Below are the code and all the weights of a small trained network. Each question names an input and a target symbol and asks about switching units off, where a switched-off unit gives its printed mean instead of its output.

import numpy as np


def w(rows, s, z=0):
    codes = np.array(rows[::2]) - 128.0
    scale = np.full(codes.shape[1], s)
    scale[-1] = z or s
    return codes * scale


def f(y):
    return np.maximum(y, 0)


def softmax(a):
    e = np.exp(a - a.max(-1, keepdims=True))
    return e / e.sum(-1, keepdims=True)


def log_softmax(a):
    a = a - a.max(-1, keepdims=True)
    return a - np.log(np.exp(a).sum(-1, keepdims=True))


def net(x, mask):
    ids = ['ΘΩαβηλμσ'.index(c) for c in x.split()]
    T = len(ids)
    res = E[ids] + P[:T]
    r = res
    for j in range(3):
        rows = slice(2 * j, 2 * j + 2)
        q, k, v = (r @ M[0][rows].T for M in (Q, K, V))
        z = softmax(np.where(np.tri(T) > 0, q @ k.T / 2**0.5, -1e9)) @ v
        o = O[0][rows]
        res = res + np.where(mask[j], z, o[:, -1]) @ o[:, :-1]
    y = f(res @ A[0][:, :-1].T + A[0][:, -1])
    res = res + np.where(mask[3:7], y, B[0][:, -1]) @ B[0][:, :-1]
    return log_softmax(res[-1] @ U[:, :-1].T + U[:, -1])


Q, K, V, O, A, B = {}, {}, {}, {}, {}, {}
E = w([
[128,239,122,138,171,4,176],'Θ',
[108,255,187,131,108,121,167],'Ω',
[212,159,84,92,170,84,112],'α',
[190,174,174,73,96,168,104],'β',
[170,243,123,148,165,172,162],'η',
[160,163,84,72,76,119,178],'λ',
[131,147,128,160,123,74,18],'μ',
[206,115,119,120,128,201,12],'σ',
],0.0079)
P = w([
[144,124,92,90,184,155,124],'0',
[152,115,173,167,96,100,120],'1',
[182,165,117,138,54,142,99],'2',
[87,114,43,167,93,129,116],'3',
[168,103,184,181,134,86,162],'4',
[147,189,115,115,105,122,83],'5',
[105,129,2,200,76,115,128],'6',
[180,139,152,219,73,74,105],'7',
],0.0095)
Q[0] = w([
[181,174,135,131,88,118,98],'h0',
[228,146,94,198,26,110,162],'h0',
[180,66,239,144,150,109,170],'h1',
[1,92,119,55,225,171,115],'h1',
[193,62,226,174,155,104,182],'h2',
[4,106,9,128,146,158,145],'h2',
],0.016)
K[0] = w([
[113,85,95,77,137,159,151],'h0',
[116,115,148,36,209,148,159],'h0',
[120,209,83,95,57,122,79],'h1',
[87,59,173,187,3,120,176],'h1',
[201,210,119,99,87,109,89],'h2',
[193,41,189,196,120,122,186],'h2',
],0.019)
V[0] = w([
[111,202,164,213,215,156,117],'h0',
[141,77,136,157,168,170,5],'h0',
[148,114,224,63,79,215,101],'h1',
[202,209,178,200,39,67,101],'h1',
[130,170,168,147,159,253,147],'h2',
[35,175,127,224,135,119,155],'h2',
],0.024)
O[0] = w([
[81,125,180,125,223,67,97,237],'h0',
[50,176,125,107,158,190,105,170],'h0',
[186,172,116,56,108,78,50,61],'h1',
[116,194,126,37,146,87,249,64],'h1',
[87,62,55,106,112,83,134,169],'h2',
[190,71,99,93,182,163,87,1],'h2',
],0.015,0.006)
A[0] = w([
[67,58,140,177,86,142,110,57],'n0',
[159,87,178,77,153,62,180,53],'n1',
[185,62,170,161,197,177,207,3],'n2',
[251,83,124,125,102,122,163,80],'n3',
],0.011,0.002)
B[0] = w([
[223,167,89,63,168,133,161,255],'n0',
[129,80,40,98,121,238,108,208],'n1',
[153,131,180,48,48,115,65,204],'n2',
[2,78,145,169,128,97,104,184],'n3',
],0.0085,0.015)
U = w([
[154,95,189,72,60,197,53,50],'Θ',
[120,60,151,142,145,127,19,155],'Ω',
[106,162,160,131,104,216,138,210],'α',
[121,120,105,151,2,118,73,135],'β',
[133,90,75,76,116,167,83,125],'η',
[207,142,115,203,59,208,62,252],'λ',
[74,132,164,125,79,231,9,42],'μ',
[154,201,94,72,43,98,62,34],'σ',
],0.0031,0.0024)

Each question gives the input, a string of symbols that net reads in full, and the target symbol t.
The units are the heads (2 rows each of Q, K, V and O) and the neurons (one row each of A and B). Each row of codes is followed by its name. A weight is (code - 128) times the scale printed after its matrix; where a second scale follows, it is the last column's (O, A, B and U).
mask holds one flag per unit, heads first, then neurons. A switched-off unit (its flag False) gives its mean, the last column of its rows in O or B, instead of its output. The means were averaged over made-up inputs and are rounded, as every weight is.
A unit's drop is (log p(t) with every unit on - log p(t) with that unit switched off) / (log p(t) with every unit on - log p(t) with every unit switched off).
The circuit of an input: a set's keep is (log p(t) with only the set's units on - log p(t) with every unit switched off) / (log p(t) with every unit on - log p(t) with every unit switched off). Starting from all 7 units, units are removed one at a time, each time the one whose removal leaves the highest keep (on an exact tie, the one counted first), for as long as the keep stays at least 0.8.
circuit, biggest first: the units of the circuit, biggest drop first
unit that matters most: the unit with the biggest drop
heads that matter: for each layer, one digit per head in row order, 1 if its drop is at least 0.15 and else 0, layers parted by /
input μ β Ω σ λ Θ α α, target α: heads that matter -> 110
input λ Ω Θ λ η β β, target β: heads that matter -> 100
input σ η β σ α λ Θ, target μ: heads that matter -> 100
input μ β η η Θ, target η: circuit, biggest first -> h2, h1, n1
input σ η β α σ Ω σ η, target μ: unit that matters most -> h0
input β η λ μ Ω σ λ Θ, target σ: heads that matter -> 010
input β Ω λ β, target σ: heads that matter -> 010
input β σ α α, target σ: heads that matter -> 010
input η Ω λ η μ λ, target Ω: heads that matter -> 101
input η μ Ω Ω λ β β, target Ω: heads that matter -> 100
input σ Ω Ω, target μ: heads that matter -> 110
input α λ λ Θ, target λ: circuit, biggest first -> h1, h0, h2
input η β α Ω Θ β, target Ω: heads that matter -> 101
input λ σ μ Ω μ, target β: circuit, biggest first -> h0, n3
input η η η β η μ β μ, target Ω: circuit, biggest first -> h0
input λ β Θ α η σ Θ, target η: circuit, biggest first -> h1, h2
input Θ η η η λ, target η: circuit, biggest first -> h2, n1, h0
input Θ μ Θ Ω Ω, target Θ: circuit, biggest first -> n2, h1, h2
input Ω μ μ η α λ, target η: circuit, biggest first -> h1, n1, h2
input λ Ω η λ α, target η: unit that matters most -> h1
